In the rows, zero is written as 128.
Each row is followed by its class number.
[141 132  80  83 133 107 120  72 151 118 110 149 192 115 166 176 170 115
 143 114 150  48 128 146 126  95 123 103 133 150 146 127  80 142 140 132
  79 139 148 135  93  88]
7
[142 135 163  62 164 121 126  95 152 112 144 172 137 144  70 130 120 123
 127 114 115 207 141 150 147 115 134 119 135  88 165 110 145 109 134  83
 155  76 136 149 135 118]
1
[147  94 107 120  93  58 146 172 121  69 130 151 143 170  86  91 164 120
 133 156 171  78 125 106 122 145 124 108 120 168  98 108 142 162  56  97
 124  86 108 143 141 106]
4
[118 113  97 133 116  95 100  84  97  99 147 163 133 111 122 148 138 107
 134 101 143  96  97 133 124 131 112 141 128 183 139 151 123  81 174 107
 117 168 104 145  86  77]
12
[119 149  78  76 138  88  86 101 135 142 145 170 174  89 107 201 162 143
 145 155 109  74 149 125 154  98  89 103 126 197 107  93 104 104 165 120
 150 133 123 120 121  88]
2
[134 154 113  98 133 100 168 136  96  75 136 102 137 155  80 124 129 133
 126 172 165  74 107  96 130 111  91 157 112 148 115 149 144 153  63  86
 150  91 143 190 153 141]
12
[178 137  49  90 146  91 135  76 162  93 113 131 174  86  63 147 152 123
 150 156  98 103 139 136 122 130  83  68 122 176 110  97  74  99 122 101
 102 154 140 173 116 106]
11
[ 80 125 120 175 119  85 134 178 112 114 156 137 136 132 113 142 148 114
 127 192 144 145 158 126 114 164 140 108 133 115 133 158 146 151  49  95
 132  88  93 160  96 116]
1
[137 141 126  65 142 109 138  97 106 100 128 157 157 151  53 117 134 100
 127 121 145 157 136  92 109  96 134 155 170 105 153 102 100 158  76 126
 112 126 171 137  90 125]
0
[111 137 133  90 113 104 200 101 123  76 123  98 134 170 119 130 144 113
 168 161 197 100 163 123 116 139 121 142 111 144 106 152 147 144  67 122
  85 145 128 185  89 112]
12
[121 137 119 155 118 102 165 156 125  77 105  92 169 167  47 112 127 133
 158 197 136 105 127 123 131 154 102 143 132 152  99 151 144 138  86  88
 121  85 105 180  91 157]
1
[148 121  85  70 122 101 105  66 186 122  87 148 151 115 149 133 103 113
 130  94 129 116  98 144 121 119  87  71 110 157 128  84 132 100 157  96
 144 164 131 139 157  93]
11
[128  96 107 143 227 117 111  88 149 140 121 129 159 100 172 166 118 111
 140 107 131  94 146 123 100 103 131  98 135 149 147 108 105 101 129 119
 167 144 134  67 139 131]
3
[136 101 115 138 148  88 212 162 182  80 133 118 147 148 102 131 129 113
 159 178 159  81 155 129 139 171 129 103 117 156 132 145 116 148 102 148
 103 142 127 159 134 135]
1
[107 135 157 119 151 108 101 118 155 105 123 159 125 102  60 161 109 133
  90  99 104 155 137  87 121  97 133 133 118  99 149 122 130 176 103  74
 176 127 156  86 112 136]
3
[150 161 110  68 148 101  81  92 131 118 110 157 194  92 112 161 150 127
 116 128 115  84  93  99 166 127  81  95 133 163 169  97  84 146 143 114
 155 173 141 147 134 133]
8
[100 110 103  93 188  67 128  80 116  94 120 129 195 105  94 150 121 137
 168 183 179 107 140 124 105 145 124 103 162 149 109 107 126 139  69 144
 128 113 165 111  66 153]
10
[121 132 130  74 159 113  94 103 137 107  91 118 194 106 160 144 161 137
 167 136 163  77 126  97 138 163 126 100 188 118 116 109  58 121 132 102
 143 170 137 125 112  79]
12
[ 80 153  85  78 143 116 139  94 192 142 113 151 158  97 145 166 123 122
 175 134 117  90 136 147  86 109  74  94 157 158 116 142 118 114 154  79
 129 135 139 165 123  91]
7
[113 148 111  85 130  91  89 104 127 100 131 153 174 119  96 167 150 103
 166 124 116 126 133 142 106 137  54 111 140 176 132 119  99 134 145 125
 129 139 136 194 127 126]
9
[131 145  80  81 147  83 117 109 154 109  76 165 153  71 130 140 123 112
 108 112 112  78 101 125 103  78 107  92 126 126 148 130  96 130 101  83
 138 147 144 128  99  68]
8
[129 117  56  90 151  82 110  95 148 110 103 133 157  94  95 143 169 136
 134 157 136 105 127  95 111 111  91  82 128 172 125 122 122 147  73  66
 168 156 141 103  82 111]
8
[142 155  78  85 147 127  92 115 185 135 121 155 170 115 163 151 158 110
 146 113 146  66 123 124 129 111  91  91 148 149 143  99  62 107 156 118
 161 151 147 144 150 110]
7
[144 157 126  80 169  94  75 149 154 127 120 166 176 125  64 178 180 100
 114  89 123  99 182 113 174 104  63 103 142 162 176 138 119 168 136  64
 141 169 133 160 159 103]
5
[ 73 185 140  81 143 117  82 140  88 147 133 167 115 106  76 100 123 133
 116 144 102 133 121  86 129  95 149 136 159  91 155  83 154 132 113 129
 150 102 125 124 130 139]
2
[149 117 113  90 141 116  91 126 143  90 145 167 190 110 133 207 179 134
 131 126 140  69 140  95 125 110 113 101 151 128 162 129  53 137  81 107
 134 144 125 158 136 108]
0
[101 157 161  73 112 105  81  89  90 122 103 159 138 150  73 107  91 116
 118 143  95  97 136  82 108  94 168 134 129 101 150  75 154 165  99 134
 130 104 136 139  88 138]
12
[179 175 124  85 170 109 145  99 161 117  76 158 146 145  70  47  98  77
 109 113 103 130 129 111 123  94 110 108 118 112 154  73 120 121 175  71
 180  86 141 131 187 101]
1
[ 93 133  82  85 177  79 136 103 172  98 114 153 149  94 101 161 113 137
 125 155 114  77 127 103 113  87 124  95 137 160 130 124 117 170  87 107
 154 134 151 108 116 134]
3
[ 76 130 103 151 130  91 165 154 126  79 157  92 143 126  81 123 166  93
 136 174 137  72 143 107 131 139  97 134 150 141  81 183 149 128  74 101
 133 139 103 183 157 110]
11
[121 144 144  69  67 117  77 132  88 161 126 171 133 175  90  83  72  96
 105 113 121 162  97  97 103 112 124 149 163  92 154  68 133 147 101 115
 141 111 162 157 125 134]
5
[169  92 133 102  95  86 147 145 110  63 103  92 172 194  66 123 127 118
 161 131 167  48 148 156 122 118 127 117 110 128  98 153 141 156  80 129
  49 124 112 174 100 108]
7
[132 169  83  76 172 115 138  68 140  96 129 172 150  82  72 182 145 120
 146 141 145 137  94 117 109 119 114 126 140 142 145 133  93 127 132 106
 103 145 144 110  73  93]
2
[102  96 132 139 108  92 131 156 144  66 163 105 165 161  82 185 166  98
 153 169 152  75 141 117 124 160 152 123 132 142 117 172 125 144  56 117
 107 116 106 150 100 118]
0
[162 134  49 100 151 108 145 108 174  85 119 141 141 110  91 136 165 119
 112 125 114  75 126 136 137 113 104  69 107 152 124 143 102 143  76 105
 118 135 146 146 106 120]
11
[130 124 139  68 147 111 130 115 207  96 121 173 171 108 128 141 157 114
 163 131 141  48 170 125 119 161  98  64 117 175  94  68  91 116 130 128
 119 136 142 110  81 128]
6
[110 143 172  74 136 123  76 108 119 140 156 205 142 110 119 158 112 126
 117 120 123 160 149 105 110  59 141 140 165  90 151 100 122 164 112 140
 138 117 100 125 165 116]
3
[127 158  82  56 102  58 126  96 139  82 126 185 140  97 109 173 105 114
 107 121 162 124  96 151 123 135  95 103 111 161 131 109 146 134 102 116
 103 161 166 167  86 104]
10
[151 191 169  83 147 132 126 100 159 114 119 135 140 118  48 126 138 116
 111 136  88 136 189  76 141  71 117 129 103  85 180 107 122 163 141  99
 149 127 137 161 146 143]
6
[116 111 141  77 164 101 146  48 109  97 134 131 185 107 134 185 158 146
 147 144 184 131 131 112 134 130 111 163 140 140  96 104 152 117 163 102
 123 147 140  78 141 110]
2
[151 160 102  96 151 108 139 108 158  95 119 149 168 121 111 123 151 124
 146 126 133  82 119 113 151 116  99 109 128 129 175 117 117 125 178 119
 139 153 144 161 192 166]
2
[ 87 192 155  37 156  72 142  71 122  92 112 156 165 124 102 119  81 133
 121 157 161 138 141 120 108 136 119 105 104 115 158  84 110 175 111 119
 153  93 151 162 134 136]
0
[130 154 131  59 142 103  55  34  95  95 115 144 187 132  73 128 171 134
 129 104 130 126 143 154 160 112 101 118 130 120 163 132  86 153 153 125
 130 122 147 167 100 151]
5
[133  98 109 131 160  99 163 155 104  65 147 109 116 160  68  97 141 123
 155 165 136  76 151 103  89 152 166 110 133 148  95 161 135 141  67 128
 142 112  97 120  93  91]
10
[ 86 133 116 156 125  43 123 149  98  85 153 136 146 124  36 145 145 123
 136 184 168  87 147 114 155 132  72 148 127 174 123 172 158 203  88 164
 118 146 114 182 146 172]
4
[104 151 136  85 159 107 117  80  86 129 132 152 143 117  73  97 166 112
 124 115 118 182 153  95 139 108 147 129 145  95 152  67 113  95 116  98
 150 103 163 104  93 106]
2
[121 131 115 144 108 100 127 174 149  92 108 136 150 149 105 144 143  93
 145 144 167  65 103 137  75 131  99 134  96 177  87 156 155 155  60  79
 132  72 101 115  68 106]
8
[130 157  80 132 123  73 117 122 147  69 107 158 185 104 108 131 180 136
 125 157 156  73 150 113 136 104 120 146 143 137 111 101  95  91 117  90
 137 124 139 145  82 140]
4
[125 133 137 112 138 112 163 139  90  59 157 101 145 150 122 114 198  81
 140 155 190  60 158  85 103 146 118 128 123 124 111 145  81 167  39 160
 109 132 115 165 138 103]
9
[ 77 164 113 100 113  51 162 114 133  40 141  80 158 104 110 114 131 136
 127 203 190  73 117 119 128 189 126 116  74 143 116  96 117 118  95 130
 138 107 167 170 108 180]
9
[ 94 124  85  75 148 114 109  90 137 155 179 148 157 123  93 156 123  76
 115 117 102  89 123 146 200 136  94  55 176 144 126 162  91  84 101 144
 137 184 142 149  98 104]
0
[144 139  75  34 148  98 139  57 164 114 115 161 172 119 125 169 119 113
 140 112 165  87 133 157 111  57  87 111 126 147 115 131 139 120 110 107
 109 130 144 150 111  79]
11
[136 115 148 108 120 124 133 146 119  86 138 116 126 145  91 145 139 124
 146 162 169 124 123 129 111 152  89 132 119 121  88 127 129 141  39 125
 130  92 118 174 141 128]
1
[109 145 154 157 120  82 140 149  84  74 118 112 184 181  83 121 125 109
 154 137 192  55 172 142 136 119 106 150 102 149 123 164 142 137  79 157
 111  98 104 189  63 154]
10
[ 95 154 150  97 144 111 110  73 114 119 107 140 159 122 121 114 110 131
 119 120  93 189 134 114 130  46 149 166 160  60 177  77  81 119 108 149
 169  94 180 167 146 181]
3
[ 52 191 156 114 136  97  93 139 109 143 160 138 137 117 108  72 116 110
 123 143  91 167 156 119 149 151 121 121 153  97 172  89 116 111 174 156
 186 117 145 184 163 184]
9
[114 114 124 154 142  73 136 179 120  71 154 132 137 115  62 111 160 133
 137 163 180  80 151 102 131 148  96 134 143 140  87 148 129 119  78  93
 153 123 103 147 143 124]
4
[147 154  73  78 145  73 143  82  83 119 131 129 174 109 123 164 116 130
 103 176 150 134 133 127 120 110  92 110 113 125 128 131 119 140  70  86
 151 153 157 147  87 110]
8
[116 127 106  88 136 101 101  53 123 147 122 132 116 116  79  69 118 118
 117 138 109 137 143 113 128 102 152 116 131  96 162  86 178 144 145 140
 150 126 167 110 126 168]
1
[172  97  95  53 131 101 116 113 127 110 121 149 168 136 152 171 136 157
 130 109 151  72 100 116 119 124 100 100 122 164 131  95  83 160 125 104
 137 137 158 129 148  79]
7
[ 94 180 178  85 154  91 109 173 127 115 132 165 112 132  99  76 130 106
 101 127 100 188 144 111 128 123 179 147 149  85 179  73 158 155 150 116
 155  80 140 125 143 130]
6
[140 149 148  79 135 105 151  98 127 139 146 165 147 129 102 124 112 148
 107 149 145 156 129 106 159 102 148 161 111 135 178  70 138 145 162 131
 139  79 148 124 141 132]
1
[131 162 115 146 144  98 147 182 120  66 139 113 105 124  72 101 166 109
 177 166 159 137 160 138  74 191 132 141 136 155  95 127 124 125 101 142
 107 124 114 167 100 132]
10
[ 83 114 121 132 105  91 128  93 122  56 122  82 164 149 144 122 119 125
 130 163 172  41  81 114 139 116 123 129 111 138 106 147 128 128  75 137
 156 122 110 160 152 175]
3
[116 173 135  74 107 117 152  85 125 107 133 159 139 140  97  75 110 150
  95 111 119 182 102  95 131 108 145 162 119  97 193  92 127 152 171  99
 158  84 184 137 108 173]
9
[146 147 152  53 126 147 103  95 132 122 154 151 141 113  56 143 134 138
 118 125  94 139 122 141 159 114 129 117 159  85 135 125 118 154 107 150
  89 111 145 153 147 169]
0
[108  94 138 120 162  98 161 145  80  96 194 141 148 124 124 157 134 149
 139 151 111 153 135 131 106 161 106 157 173 120 107 177 118 135 148  96
 157 117 138 146 134 100]
6
[114 149 100  93 170  95 126 112 184 109 113 121 165 100 122 139 126 144
 145  89 171  73 119 157 152 155 111 110 123 147 153 155 132 137 193 113
 134 161 164 119  97 135]
11
[131 136 114  62 177 102  90  99 136  69 165 164 171 111  66 180 158  78
 136 119 166  93 131 137 117 158  78  89 154 139 105 145 149 117  95  93
 105 170 131 126  85 127]
9
[141 114 107 182  70  97 156 194  98 105 137  99 160 165 112 102 134 130
 141 140 181  61  91  89 133 153 125 133 124 177 138 160  88 174  95 108
 114 121 103 142 103 116]
3
[113 137 111  95 118 115 121 100 182 120 145 178 150  74 129 158 138  96
 149 140 138 108 140 123  84 125 114  94 148 123 131 114 125  95 128  92
  95 147 132 130  76 104]
6
[126 150 154  92 126 109 141  78 125  85 130 169 146 139  69 121 129 117
 125 111 103 166 145  90  96  60 167 174 136 100 176 105 129 143 138  88
 128 102 136 142 119 129]
3
[151 109  86 108 135  79 130 123 142  86 108 155 170  83 165 130 176 143
 114 127 116  92 114 122 116  95 121 111 126 136 156 101 111  99 120  69
 144 121 144 146 155 121]
8
[ 88 125 152 154 156 124 170 186 148  90 126 103 118 160  79  96 135  84
 167 148 122 122 130 127 102 178 111 111 155 138 106 178 148 144  80 107
 112 115  97 150  96 124]
6
[130  95  83  85 138  90 104 105 137 147 121 109 173 154 136 162 106 131
 156 144 161  98 135 117 133 103 122 101 142 145 145  99  92 122 109 147
 153 163 158 130 107 105]
7
[126 153 137 100 136  87 155 184 105  45 132  99 148 145  65 140 179  85
 172 140 174  79 119 108 119 177 106 148 133 140  99 117  94  98  80 108
 112 137 140 183 129  85]
2
[164 106 140 141 137  78 181 183 113  58 147 134 146 119  40 124 138 127
 150 168 161  92 160 123 120 156  98 123 142 123  87 148 120 124  62 104
  72 133 101 183 148 116]
4
[163 104  87 149 134 100 122 178 151  80 118 124 135 148  82  92 181 133
 157 141 132 107 160 143 109  95 131 127 153 148  81 153 103 169 104 122
 136  99 103 111 144 134]
3
[117 138 126 136 119 112 186 155 119 101 110 110 160 174 108 114 103 104
 137 150 147  92  99 132 137 193 109 126 147 124 116 175 132 174 101 115
 104 135 134 162  91 125]
1
[108 188 129  65 142  95 116 122 148 132 140 142 129 146 101 128 108 120
 131 175 116 203 168 137 102 102 146 139 114 116 133  74 118 143 130 141
 184  58 149 137 130 127]
9
[ 84 139  87 100 158  86 149 106 152 125 167 168 143  95  81 144 141  97
 135 144 148 162 148 131 133 122  87 104 149 178 117 154  96 118 128 111
 140 135 121 118  83  62]
9
[ 89 130 141 151 129  58 147 165  94  49 117  83 135 165  97  88 148 109
 145 153 133  84 122 107 112 207 179 124 104 153 148 116 148 161  97 138
 138 103 143 161 106 146]
10
[129 178 140  94 153 142 124 147 153 104 137 188 138 118  46 121 146 132
 145 148 110 195 131 112 122 102 157 160 189  65 154 102 133 117 129 115
 108 107 134 129 118 176]
2
[139 163 153  70 115 118 148  89 103 105 129 122 151 151  50  78 120 120
 104 149  71 140 131  91 150  97 165 135 112 105 160  56 116 119 117 134
 116  69 156 159 118 158]
9
[115 172 145  93 129 117  97  98 140 111 113 134 144 131  50  85 118 110
 102 159 124 110 143  73 122  73 164 145 114 103 136  69 140 146 114 136
 150  77 132  88 102 159]
9
[120 104 116 152 116  94 174 145 152  39 127 109 169 138  76 125 151 141
 140 170 215 103 122  92 134 134 106 144 122 124 121 147  94 150  32 134
 117 134 132 170 104 169]
11
[ 87 197 130  80 173 110 169 107 155  95  89 145 159 181  59  86 116 108
 139 143 111 124 128  77 132  78 148 159 133 121 171  95 137 131 140  95
 188  77 159 129 107 151]
2
[153 129 149 108 103 100 147 173 104  77 125  97 170 161  91 164 128 109
 147 157 180  66 116 128 111 193 119 136 124 144 108 152 116 164  76 102
  53 138 116 172 107  98]
5
[113 191 138  71 157 136 106  96 131  92 149 171 153 114  49  87 169 119
  96  88  91  88 156  81 123  68 144 139 134  70 181 130 118 123 139  58
 175  64 169 129  78 147]
9
[135 112 114 116  95  89 207 153 152  79 153 112 147 139 111 115 147 116
 154 176 157  96 120  92 116 128 152 133 129 160 127  98  96 132  72 120
  98 102 141 166 159 127]
3
